Below are the code and all the weights of a small trained network. Each question names an input and a class and asks about switching units off, where a switched-off unit gives its printed mean instead of its output.

import numpy as np


def w(rows, s, z=0):
    codes = np.array(rows[::2]) - 128.0
    scale = np.full(codes.shape[1], s)
    scale[-1] = z or s
    return codes * scale


def norm(h):
    return h / np.sqrt((h * h).mean(-1, keepdims=True) + 1e-5)


def f(y):
    return y / 2 * (1 + np.tanh(0.7978845608 * (y + 0.044715 * y**3)))


def log_softmax(a):
    a = a - a.max(-1, keepdims=True)
    return a - np.log(np.exp(a).sum(-1, keepdims=True))


def net(x, mask):
    res = np.array(x, float).reshape(1, 4) / 4 @ E
    u = 0
    for l in range(4):
        y = f(norm(res) @ A[l][:, :-1].T + A[l][:, -1])
        res = res + np.where(mask[u : u + 4], y, B[l][:, -1]) @ B[l][:, :-1]
        u += 4
    return log_softmax(norm(res)[-1] @ U[:, :-1].T + U[:, -1])


A, B = {}, {}
E = w([
[2,128,170,106],'x0',
[152,28,140,113],'x1',
[127,103,205,162],'x2',
[136,169,231,118],'x3',
],0.0046)
A[0] = w([
[80,14,97,10,14],'0.n0',
[113,1,97,122,8],'0.n1',
[156,169,142,181,100],'0.n2',
[45,208,123,50,197],'0.n3',
],0.0069,0.0014)
B[0] = w([
[42,2,87,161,227],'0.n0',
[80,84,181,123,214],'0.n1',
[47,135,193,129,154],'0.n2',
[74,168,146,100,254],'0.n3',
],0.0091,0.0026)
A[1] = w([
[155,117,139,138,149],'1.n0',
[158,3,129,117,3],'1.n1',
[137,164,65,154,126],'1.n2',
[80,76,87,181,114],'1.n3',
],0.0067,0.0029)
B[1] = w([
[223,25,131,61,157],'1.n0',
[2,154,174,102,253],'1.n1',
[209,121,128,42,135],'1.n2',
[123,204,66,2,217],'1.n3',
],0.0076,0.0017)
A[2] = w([
[67,109,190,172,97],'2.n0',
[151,66,205,131,33],'2.n1',
[112,113,68,110,251],'2.n2',
[2,103,94,60,180],'2.n3',
],0.0086,0.0017)
B[2] = w([
[191,173,87,139,180],'2.n0',
[192,113,169,194,156],'2.n1',
[254,155,180,206,159],'2.n2',
[151,109,178,79,255],'2.n3',
],0.0084,0.0071)
A[3] = w([
[147,11,130,107,174],'3.n0',
[117,156,136,179,15],'3.n1',
[199,115,241,178,12],'3.n2',
[104,112,117,181,4],'3.n3',
],0.011,0.0018)
B[3] = w([
[164,24,147,76,251],'3.n0',
[35,94,110,44,125],'3.n1',
[43,166,2,130,254],'3.n2',
[107,116,15,38,108],'3.n3',
],0.0094,0.006)
U = w([
[153,154,147,147,2],'0',
[48,182,85,154,99],'1',
[140,18,200,64,215],'2',
[127,82,80,122,152],'3',
[81,215,251,81,155],'4',
[230,138,149,144,98],'5',
],0.016,0.0037)

Each question gives the input, the list of numbers given to net, and the class t.
The units are the neurons (one row each of A and B). Each row of codes is followed by its name. A weight is (code - 128) times the scale printed after its matrix; where a second scale follows, it is the last column's (A, B and U).
mask holds one flag per neuron, layer by layer. A switched-off neuron (its flag False) gives its mean, the last column of its row in B, instead of its output. The means were averaged over made-up inputs and are rounded, as every weight is.
A unit's drop is (log p(t) with every unit on - log p(t) with that unit switched off) / (log p(t) with every unit on - log p(t) with every unit switched off).
The circuit of an input: a set's keep is (log p(t) with only the set's units on - log p(t) with every unit switched off) / (log p(t) with every unit on - log p(t) with every unit switched off). Starting from the 12 units with the biggest drops (on a tie, the unit counted first), units are removed one at a time, each time the one whose removal leaves the highest keep (on an exact tie, the one counted first), for as long as the keep stays at least 0.8.
units of the circuit, in order: the units of the circuit, biggest drop first
top k neurons: the k neurons with the biggest drops, biggest first
top k neurons in layer l: the k neurons of layer l with the biggest drops, biggest first
input [7,-1,-3,-5], class 2: units of the circuit, in order	(3.n2)
input [7,5,5,5], class 1: units of the circuit, in order	(3.n2 2.n0 2.n1)
input [-5,8,-3,5], class 3: top 2 neurons in layer 2	(2.n1 2.n3)
input [-8,2,6,4], class 3: top 3 neurons	(3.n2 1.n0 0.n3)
input [7,-2,-4,-2], class 4: units of the circuit, in order	(3.n0 3.n2)
input [0,-5,7,-7], class 0: top 3 neurons in layer 1	(1.n2 1.n3 1.n1)
input [1,-1,-8,-4], class 5: units of the circuit, in order	(2.n2 3.n2)
input [-1,-1,-7,6], class 4: top 2 neurons	(3.n2 3.n0)
input [6,-4,-2,-1], class 4: units of the circuit, in order	(3.n2 3.n0)
input [8,1,-3,2], class 4: top 2 neurons	(0.n3 3.n0)
input [-3,0,-2,-3], class 5: top 2 neurons	(0.n0 2.n2)
input [3,-7,-6,-7], class 4: top 3 neurons	(3.n2 0.n3 3.n0)
input [5,-7,2,-7], class 4: units of the circuit, in order	(3.n2 3.n0)
input [-5,-2,-7,-6], class 5: top 2 neurons	(3.n2 2.n2)
input [-7,6,5,1], class 3: units of the circuit, in order	(3.n2)
input [-4,-8,8,-5], class 1: top 3 neurons	(3.n0 1.n3 0.n2)
input [6,-3,3,-5], class 4: top 2 neurons	(3.n0 0.n3)
input [-5,-8,4,-6], class 0: top 2 neurons in layer 3	(3.n0 3.n2)
input [-7,4,4,-3], class 3: top 3 neurons	(3.n2 2.n1 0.n0)
input [0,-5,3,-8], class 5: top 2 neurons	(3.n2 1.n2)
input [4,-1,-7,2], class 4: top 3 neurons	(3.n0 3.n2 0.n3)
input [-7,2,4,1], class 3: top 2 neurons	(3.n2 1.n0)
input [-3,-7,-7,-8], class 5: units of the circuit, in order	(3.n2 2.n2)
input [1,-8,-4,1], class 4: units of the circuit, in order	(3.n2)
